Below is a small trained network, with its code and all its weights. Each question gives an input and a target symbol and asks what happens when units are switched off, that is, made to give their printed mean instead of their output.

import numpy as np


def w(rows, s, z=0):
    codes = np.array(rows[::2]) - 128.0
    scale = np.full(codes.shape[1], s)
    scale[-1] = z or s
    return codes * scale


def norm(h):
    return h / np.sqrt((h * h).mean(-1, keepdims=True) + 1e-5)


def f(y):
    return np.maximum(y, 0)


def softmax(a):
    e = np.exp(a - a.max(-1, keepdims=True))
    return e / e.sum(-1, keepdims=True)


def log_softmax(a):
    a = a - a.max(-1, keepdims=True)
    return a - np.log(np.exp(a).sum(-1, keepdims=True))


def net(x, mask):
    ids = ['αβδζμπτφψω'.index(c) for c in x.split()]
    T = len(ids)
    res = E[ids] + P[:T]
    r = norm(res)
    for j in range(3):
        rows = slice(3 * j, 3 * j + 3)
        q, k, v = (r @ M[0][rows].T for M in (Q, K, V))
        z = softmax(np.where(np.tri(T) > 0, q @ k.T / 3**0.5, -1e9)) @ v
        o = O[0][rows]
        res = res + np.where(mask[j], z, o[:, -1]) @ o[:, :-1]
    y = f(norm(res) @ A[0][:, :-1].T + A[0][:, -1])
    res = res + np.where(mask[3:15], y, B[0][:, -1]) @ B[0][:, :-1]
    return log_softmax(norm(res)[-1] @ U[:, :-1].T + U[:, -1])


Q, K, V, O, A, B = {}, {}, {}, {}, {}, {}
E = w([
[154,79,199,188,141,145,174,108],'α',
[87,160,139,151,193,155,178,53],'β',
[120,165,118,137,112,120,136,114],'δ',
[116,133,12,105,184,142,145,172],'ζ',
[122,123,106,179,94,167,165,133],'μ',
[160,156,96,147,80,130,147,106],'π',
[173,72,144,88,189,117,146,64],'τ',
[99,144,131,143,157,123,127,116],'φ',
[120,173,115,119,136,123,108,110],'ψ',
[128,65,30,253,134,103,121,37],'ω',
],0.021)
P = w([
[120,114,179,156,185,147,71,153],'0',
[134,155,105,181,98,151,253,130],'1',
[101,178,109,155,87,128,230,120],'2',
[75,176,119,134,86,106,201,126],'3',
[74,170,106,127,65,102,193,135],'4',
[70,162,124,114,74,90,189,129],'5',
[73,160,104,125,96,107,182,123],'6',
],0.007)
Q[0] = w([
[129,21,166,71,112,96,97,180],'H1',
[134,161,148,134,116,125,148,50],'H1',
[145,175,143,225,116,127,84,77],'H1',
[12,217,67,192,64,149,175,100],'H2',
[116,90,76,96,169,192,72,184],'H2',
[149,74,119,13,114,156,117,255],'H2',
[193,60,205,95,203,180,96,185],'H3',
[71,117,153,151,107,128,116,137],'H3',
[126,13,101,99,151,98,58,139],'H3',
],0.0089)
K[0] = w([
[85,119,69,87,145,142,204,156],'H1',
[145,119,118,150,131,201,104,141],'H1',
[108,125,208,169,146,191,45,180],'H1',
[121,157,123,166,173,163,68,138],'H2',
[111,152,86,125,126,74,211,125],'H2',
[34,133,109,91,84,103,165,139],'H2',
[71,135,172,102,73,106,156,105],'H3',
[139,139,124,126,79,146,72,147],'H3',
[142,77,22,74,123,36,245,114],'H3',
],0.011)
V[0] = w([
[147,126,114,133,179,238,104,166],'H1',
[234,129,61,110,88,97,94,127],'H1',
[56,124,203,214,111,114,60,193],'H1',
[134,74,204,162,100,33,114,142],'H2',
[71,165,49,207,120,122,254,158],'H2',
[76,151,68,92,99,60,67,230],'H2',
[156,79,28,188,167,65,134,122],'H3',
[150,185,214,193,51,89,162,51],'H3',
[167,84,69,84,42,163,139,188],'H3',
],0.0069)
O[0] = w([
[3,121,75,78,193,120,172,231,144],'H1',
[143,148,81,188,226,108,125,149,63],'H1',
[76,188,139,109,118,64,208,63,202],'H1',
[22,86,125,202,59,67,113,186,91],'H2',
[153,159,185,107,24,57,112,113,224],'H2',
[102,176,192,134,230,102,224,21,62],'H2',
[103,133,72,126,107,125,81,61,181],'H3',
[233,144,93,154,52,31,124,222,187],'H3',
[101,206,134,178,120,214,114,152,1],'H3',
],0.0067,0.0064)
A[0] = w([
[106,73,56,186,138,162,139,238,118],'N1',
[163,56,160,94,115,242,78,1,184],'N2',
[92,47,157,224,94,85,128,164,178],'N3',
[140,205,179,171,149,177,97,121,211],'N4',
[144,205,181,82,98,73,131,111,103],'N5',
[218,192,104,157,37,162,113,146,67],'N6',
[102,130,91,162,148,40,64,59,196],'N7',
[97,71,217,148,129,92,105,124,98],'N8',
[55,156,52,93,140,206,114,147,43],'N9',
[69,81,100,197,163,103,163,36,252],'N10',
[142,137,70,95,119,165,224,136,240],'N11',
[170,160,119,62,47,107,170,128,196],'N12',
],0.0084,0.003)
B[0] = w([
[134,159,245,75,118,78,75,88,159],'N1',
[197,131,130,66,26,111,81,213,165],'N2',
[221,226,81,133,161,112,207,28,179],'N3',
[236,186,130,127,138,75,136,246,139],'N4',
[160,86,164,235,128,157,161,142,197],'N5',
[68,85,113,132,199,117,126,133,188],'N6',
[159,104,68,159,75,202,164,99,191],'N7',
[115,129,118,146,151,164,243,134,139],'N8',
[84,83,198,186,118,3,141,56,151],'N9',
[196,120,34,125,47,174,3,172,194],'N10',
[64,178,188,102,215,70,53,127,206],'N11',
[127,70,166,140,224,243,119,150,249],'N12',
],0.0062,0.011)
U = w([
[101,183,68,73,37,31,162,176,89],'α',
[164,31,141,62,124,161,97,174,86],'β',
[192,124,185,153,144,78,202,50,147],'δ',
[195,205,180,108,68,204,100,69,84],'ζ',
[52,168,162,156,94,183,137,167,252],'μ',
[183,196,65,174,152,108,108,216,79],'π',
[82,80,185,165,98,53,47,57,91],'τ',
[40,56,102,58,74,120,200,50,47],'φ',
[108,112,72,103,252,142,149,106,209],'ψ',
[115,106,43,206,79,168,99,50,95],'ω',
],0.011,0.0039)

Each question gives the input, a string of symbols that net reads in full, and the target symbol t.
The units are the heads (3 rows each of Q, K, V and O) and the neurons (one row each of A and B). Each row of codes is followed by its name. A weight is (code - 128) times the scale printed after its matrix; where a second scale follows, it is the last column's (O, A, B and U).
mask holds one flag per unit, heads first, then neurons. A switched-off unit (its flag False) gives its mean, the last column of its rows in O or B, instead of its output. The means were averaged over made-up inputs and are rounded, as every weight is.
A unit's drop is (log p(t) with every unit on - log p(t) with that unit switched off) / (log p(t) with every unit on - log p(t) with every unit switched off).
The circuit of an input: a set's keep is (log p(t) with only the set's units on - log p(t) with every unit switched off) / (log p(t) with every unit on - log p(t) with every unit switched off). Starting from the 12 units with the biggest drops (on a tie, the unit counted first), units are removed one at a time, each time the one whose removal leaves the highest keep (on an exact tie, the one counted first), for as long as the keep stays at least 0.8.
circuit, biggest first: the units of the circuit, biggest drop first
k most important neurons: the k neurons with the biggest drops, biggest first
which heads matter: for each layer, one digit per head in row order, 1 if its drop is at least 0.15 and else 0, layers parted by /
drop when u is switched off: that unit's drop, to one decimal
input ζ τ δ, target ζ: circuit, biggest first -> H3; H2; N2; H1
input φ ζ δ ψ, target φ: circuit, biggest first -> H1; H3
input β μ ψ α φ φ, target β: which heads matter -> 010
input φ δ ζ φ, target φ: circuit, biggest first -> H1
input τ φ α ζ ψ, target τ: circuit, biggest first -> H2; N9; N1
input μ π φ β, target μ: circuit, biggest first -> H1; H3; N3
input π ζ β δ ψ π μ, target π: which heads matter -> 101
input δ ζ δ δ ζ, target ζ: which heads matter -> 111
input δ δ ζ μ ψ ζ π, target δ: which heads matter -> 001
input α τ τ α ζ φ φ, target α: which heads matter -> 010
input ω π μ δ δ, target ω: which heads matter -> 000
input τ ζ δ ζ, target ζ: 2 most important neurons -> N2; N6
input ζ δ β δ φ μ, target ζ: which heads matter -> 011
input δ δ μ, target δ: which heads matter -> 001
input π β φ, target π: circuit, biggest first -> H3
input μ ψ ζ δ, target μ: which heads matter -> 000
input β δ ψ, target β: which heads matter -> 000
input τ δ μ, target τ: 2 most important neurons -> N1; N9
input β ω π β, target β: drop when H1 is switched off -> 0.1
input δ τ δ δ, target δ: drop when H3 is switched off -> 0.3
input ψ μ ω δ ζ ψ φ, target ψ: drop when H2 is switched off -> 0.3
input ψ τ φ μ, target ψ: most important neuron -> N11
